Here is a tiny trained network, its code and every weight. The questions are about switching its units off for an input and a target symbol, where a switched-off unit gives its printed mean instead of its output.

import numpy as np


def w(rows, s, z=0):
    codes = np.array(rows[::2]) - 128.0
    scale = np.full(codes.shape[1], s)
    scale[-1] = z or s
    return codes * scale


def f(y):
    return np.maximum(y, 0)


def softmax(a):
    e = np.exp(a - a.max(-1, keepdims=True))
    return e / e.sum(-1, keepdims=True)


def log_softmax(a):
    a = a - a.max(-1, keepdims=True)
    return a - np.log(np.exp(a).sum(-1, keepdims=True))


def net(x, mask):
    ids = ['ΛΠΦΩαβγεζημξψ'.index(c) for c in x.split()]
    T = len(ids)
    res = E[ids] + P[:T]
    u = 0
    for l in range(2):
        q, k, v = (res @ M[l].T for M in (Q, K, V))
        z = softmax(np.where(np.tri(T) > 0, q @ k.T / 4**0.5, -1e9)) @ v
        res = res + np.where(mask[u], z, O[l][:, -1]) @ O[l][:, :-1]
        u += 1
        y = f(res @ A[l][:, :-1].T + A[l][:, -1])
        res = res + np.where(mask[u : u + 16], y, B[l][:, -1]) @ B[l][:, :-1]
        u += 16
    return log_softmax(res[-1] @ U[:, :-1].T + U[:, -1])


Q, K, V, O, A, B = {}, {}, {}, {}, {}, {}
E = w([
[54,217,72,215,126,183],'Λ',
[100,48,95,84,134,172],'Π',
[87,217,107,53,134,104],'Φ',
[122,152,163,168,218,195],'Ω',
[68,71,46,104,104,161],'α',
[2,141,81,61,173,125],'β',
[160,179,127,199,203,165],'γ',
[42,170,143,155,174,223],'ε',
[124,208,90,223,169,154],'ζ',
[173,129,102,69,91,140],'η',
[121,71,66,110,107,160],'μ',
[127,160,48,85,54,123],'ξ',
[163,77,92,91,102,158],'ψ',
],0.0086)
P = w([
[73,79,238,154,24,53],'0',
[117,121,197,153,43,105],'1',
[133,139,174,136,61,144],'2',
[146,153,152,131,86,165],'3',
[158,160,131,125,111,184],'4',
[169,167,110,121,135,197],'5',
[178,172,89,113,160,210],'6',
[188,176,68,109,185,222],'7',
[199,181,52,105,205,232],'8',
[211,181,32,101,227,244],'9',
[210,189,18,90,245,254],'10',
],0.0064)
Q[0] = w([
[117,171,167,142,125,114],'L0H0',
[121,107,120,160,63,221],'L0H0',
[108,69,130,147,169,6],'L0H0',
[169,83,124,156,121,11],'L0H0',
],0.019)
K[0] = w([
[119,93,109,186,112,130],'L0H0',
[128,225,109,97,206,150],'L0H0',
[108,91,252,173,5,57],'L0H0',
[80,87,231,166,97,7],'L0H0',
],0.015)
V[0] = w([
[52,80,75,238,244,130],'L0H0',
[126,18,79,168,125,148],'L0H0',
[183,155,149,139,65,158],'L0H0',
[60,255,160,112,227,67],'L0H0',
],0.0068)
O[0] = w([
[160,141,199,155,2,200,211],'L0H0',
[121,172,158,179,123,116,19],'L0H0',
[126,74,133,133,136,74,207],'L0H0',
[132,117,108,51,85,218,255],'L0H0',
],0.0054,0.0014)
A[0] = w([
[131,37,74,13,17,165,62],'L0N0',
[103,62,58,197,125,135,143],'L0N1',
[124,100,167,157,139,124,79],'L0N2',
[143,104,129,7,37,158,28],'L0N3',
[181,61,94,168,62,130,64],'L0N4',
[125,116,138,77,142,124,233],'L0N5',
[111,37,161,135,91,210,38],'L0N6',
[135,85,132,11,53,151,119],'L0N7',
[146,139,167,167,91,92,44],'L0N8',
[116,172,186,202,180,161,116],'L0N9',
[255,181,87,102,46,47,116],'L0N10',
[213,65,187,161,143,100,17],'L0N11',
[148,99,134,48,190,65,2],'L0N12',
[188,34,99,188,128,122,123],'L0N13',
[85,97,155,93,128,56,62],'L0N14',
[79,41,37,50,202,64,44],'L0N15',
],0.0083,0.0037)
B[0] = w([
[177,151,153,4,69,122,243],'L0N0',
[104,118,83,136,129,121,178],'L0N1',
[136,163,175,154,105,148,131],'L0N2',
[175,127,167,99,35,157,190],'L0N3',
[149,140,141,156,134,124,139],'L0N4',
[105,60,106,141,157,117,252],'L0N5',
[55,144,154,168,148,167,159],'L0N6',
[156,90,156,87,42,180,232],'L0N7',
[157,126,113,119,89,122,132],'L0N8',
[135,207,187,204,89,181,224],'L0N9',
[45,115,153,109,190,168,204],'L0N10',
[161,207,104,116,171,78,128],'L0N11',
[107,90,150,152,122,146,134],'L0N12',
[125,64,111,150,124,120,151],'L0N13',
[77,142,132,187,166,96,145],'L0N14',
[168,231,102,159,201,49,182],'L0N15',
],0.017,0.0029)
Q[1] = w([
[180,139,192,190,90,123],'L1H0',
[186,67,100,3,111,82],'L1H0',
[46,126,167,114,97,170],'L1H0',
[117,65,194,130,189,178],'L1H0',
],0.03)
K[1] = w([
[120,201,202,136,102,97],'L1H0',
[176,173,74,101,157,252],'L1H0',
[164,115,131,188,82,141],'L1H0',
[79,131,63,144,60,128],'L1H0',
],0.032)
V[1] = w([
[204,24,166,187,172,148],'L1H0',
[255,187,138,142,130,49],'L1H0',
[59,158,204,89,217,121],'L1H0',
[87,149,7,180,45,112],'L1H0',
],0.018)
O[1] = w([
[57,251,117,135,48,82,1],'L1H0',
[196,111,221,177,99,10,17],'L1H0',
[229,160,47,107,105,173,106],'L1H0',
[67,122,228,49,218,184,150],'L1H0',
],0.014,0.0079)
A[1] = w([
[179,75,101,124,163,26,192],'L1N0',
[129,124,170,235,127,123,145],'L1N1',
[64,150,24,137,199,15,195],'L1N2',
[154,124,162,8,42,119,2],'L1N3',
[62,187,161,220,171,85,156],'L1N4',
[146,143,243,104,37,129,77],'L1N5',
[121,65,131,16,39,70,94],'L1N6',
[165,128,181,18,29,164,139],'L1N7',
[91,243,124,228,129,131,47],'L1N8',
[150,129,88,162,247,26,87],'L1N9',
[189,111,204,81,86,163,95],'L1N10',
[142,130,68,216,187,151,96],'L1N11',
[161,181,53,177,96,136,96],'L1N12',
[182,191,193,105,28,147,63],'L1N13',
[134,212,137,169,129,173,92],'L1N14',
[65,159,93,210,127,48,43],'L1N15',
],0.011,0.0082)
B[1] = w([
[80,235,78,41,139,145,194],'L1N0',
[92,223,196,143,127,186,162],'L1N1',
[174,232,142,204,128,196,169],'L1N2',
[188,192,206,113,246,137,191],'L1N3',
[106,27,80,197,132,18,182],'L1N4',
[219,142,28,91,161,142,201],'L1N5',
[77,42,80,148,111,96,205],'L1N6',
[160,141,142,139,7,135,251],'L1N7',
[215,73,215,44,132,196,177],'L1N8',
[174,26,146,205,115,178,160],'L1N9',
[64,138,143,133,132,29,233],'L1N10',
[193,132,118,81,148,45,229],'L1N11',
[37,117,229,91,160,79,225],'L1N12',
[70,149,87,231,129,175,178],'L1N13',
[106,129,49,185,66,107,194],'L1N14',
[173,94,243,84,119,180,142],'L1N15',
],0.016,0.018)
U = w([
[77,115,142,107,236,173,121],'Λ',
[156,167,115,81,93,165,109],'Π',
[139,254,146,123,207,111,139],'Φ',
[116,104,208,76,156,101,3],'Ω',
[99,198,53,170,172,192,234],'α',
[185,124,74,101,225,150,197],'β',
[186,132,162,186,161,162,241],'γ',
[56,171,36,79,143,82,27],'ε',
[89,125,96,214,223,66,198],'ζ',
[91,183,132,175,85,94,62],'η',
[116,41,76,131,101,127,99],'μ',
[211,137,132,121,102,28,87],'ξ',
[165,173,26,198,110,116,122],'ψ',
],0.0036,0.0049)

Each question gives the input, a string of symbols that net reads in full, and the target symbol t.
The units are the heads (4 rows each of Q, K, V and O) and the neurons (one row each of A and B). Each row of codes is followed by its name. A weight is (code - 128) times the scale printed after its matrix; where a second scale follows, it is the last column's (O, A, B and U).
mask holds one flag per unit, layer by layer, with each layer's heads first. A switched-off unit (its flag False) gives its mean, the last column of its rows in O or B, instead of its output. The means were averaged over made-up inputs and are rounded, as every weight is.
A unit's drop is (log p(t) with every unit on - log p(t) with that unit switched off) / (log p(t) with every unit on - log p(t) with every unit switched off).
The circuit of an input: a set's keep is (log p(t) with only the set's units on - log p(t) with every unit switched off) / (log p(t) with every unit on - log p(t) with every unit switched off). Starting from the 12 units with the biggest drops (on a tie, the unit counted first), units are removed one at a time, each time the one whose removal leaves the highest keep (on an exact tie, the one counted first), for as long as the keep stays at least 0.8.
circuit, biggest first: the units of the circuit, biggest drop first
most important unit: the unit with the biggest drop
top k neurons: the k neurons with the biggest drops, biggest first
k most important neurons of layer l: the k neurons of layer l with the biggest drops, biggest first
input Π ζ η ζ, target Π: top 3 neurons : (L1N8 L1N14 L0N14)
input ζ η η Π ψ ζ Ω μ Φ, target ζ: circuit, biggest first : (L1H0 L1N4 L0N10 L1N7)
input Ω β ζ α ζ β Π ξ η η, target Φ: most important neuron of layer 0 : (L0N3)
input Ω η Ω ζ, target Ω: circuit, biggest first : (L1N12 L1H0 L1N8)
input β Π ζ ζ η ζ ξ Π ζ ε, target β: circuit, biggest first : (L1H0 L1N11)
input η γ ζ ψ μ ζ ξ γ Λ μ ε, target η: top 2 neurons : (L1N12 L0N15)
input α Λ γ ξ γ η Φ ζ η ζ, target α: 2 most important neurons of layer 1 : (L1N14 L1N12)
input Φ α ψ α ζ ε ζ ξ ζ Ω η, target η: 2 most important neurons of layer 0 : (L0N9 L0N0)
input α ε μ ε, target α: circuit, biggest first : (L1H0 L1N12 L1N11)
input μ Ω ζ ζ, target μ: 4 most important neurons of layer 1 : (L1N4 L1N8 L1N14 L1N3)
input Φ ζ ξ ζ ξ ζ ζ ε Π ε Ω, target Φ: top 2 neurons : (L0N15 L1N1)
input η ζ ξ ζ γ Ω ζ β, target ξ: top 3 neurons : (L0N9 L1N7 L0N5)
input μ Ω Φ ε Π Φ ζ γ, target μ: top 2 neurons : (L1N4 L1N8)
input ξ Π η η ζ ζ ξ η Λ ξ β, target β: 3 most important neurons of layer 0 : (L0N15 L0N10 L0N0)
input Φ ψ β μ Φ ζ ψ μ β Φ, target μ: top 3 neurons : (L0N3 L0N7 L1N3)
input ξ ξ Φ ψ ξ Λ ξ Φ ξ, target ε: most important unit : L1N0
input γ μ μ Φ ψ ζ β ζ Π, target ξ: 2 most important neurons of layer 0 : (L0N9 L0N0)
input γ η η ξ Ω, target γ: top 2 neurons : (L1N8 L0N0)
input ε ζ γ ξ α Φ ζ α ε, target ε: top 3 neurons : (L1N12 L1N14 L0N6)
input ξ Λ Ω γ η ξ ξ ξ γ, target ξ: top 2 neurons : (L0N15 L0N10)
input Π ε μ γ ζ Ω ξ ψ ψ ζ Φ, target ξ: top 2 neurons : (L1N7 L1N5)
input ε η Φ ξ μ ζ Φ Φ γ β, target ψ: 3 most important neurons of layer 1 : (L1N13 L1N5 L1N7)
input β ζ ζ μ Π Φ Λ Λ, target β: top 2 neurons : (L1N11 L0N0)
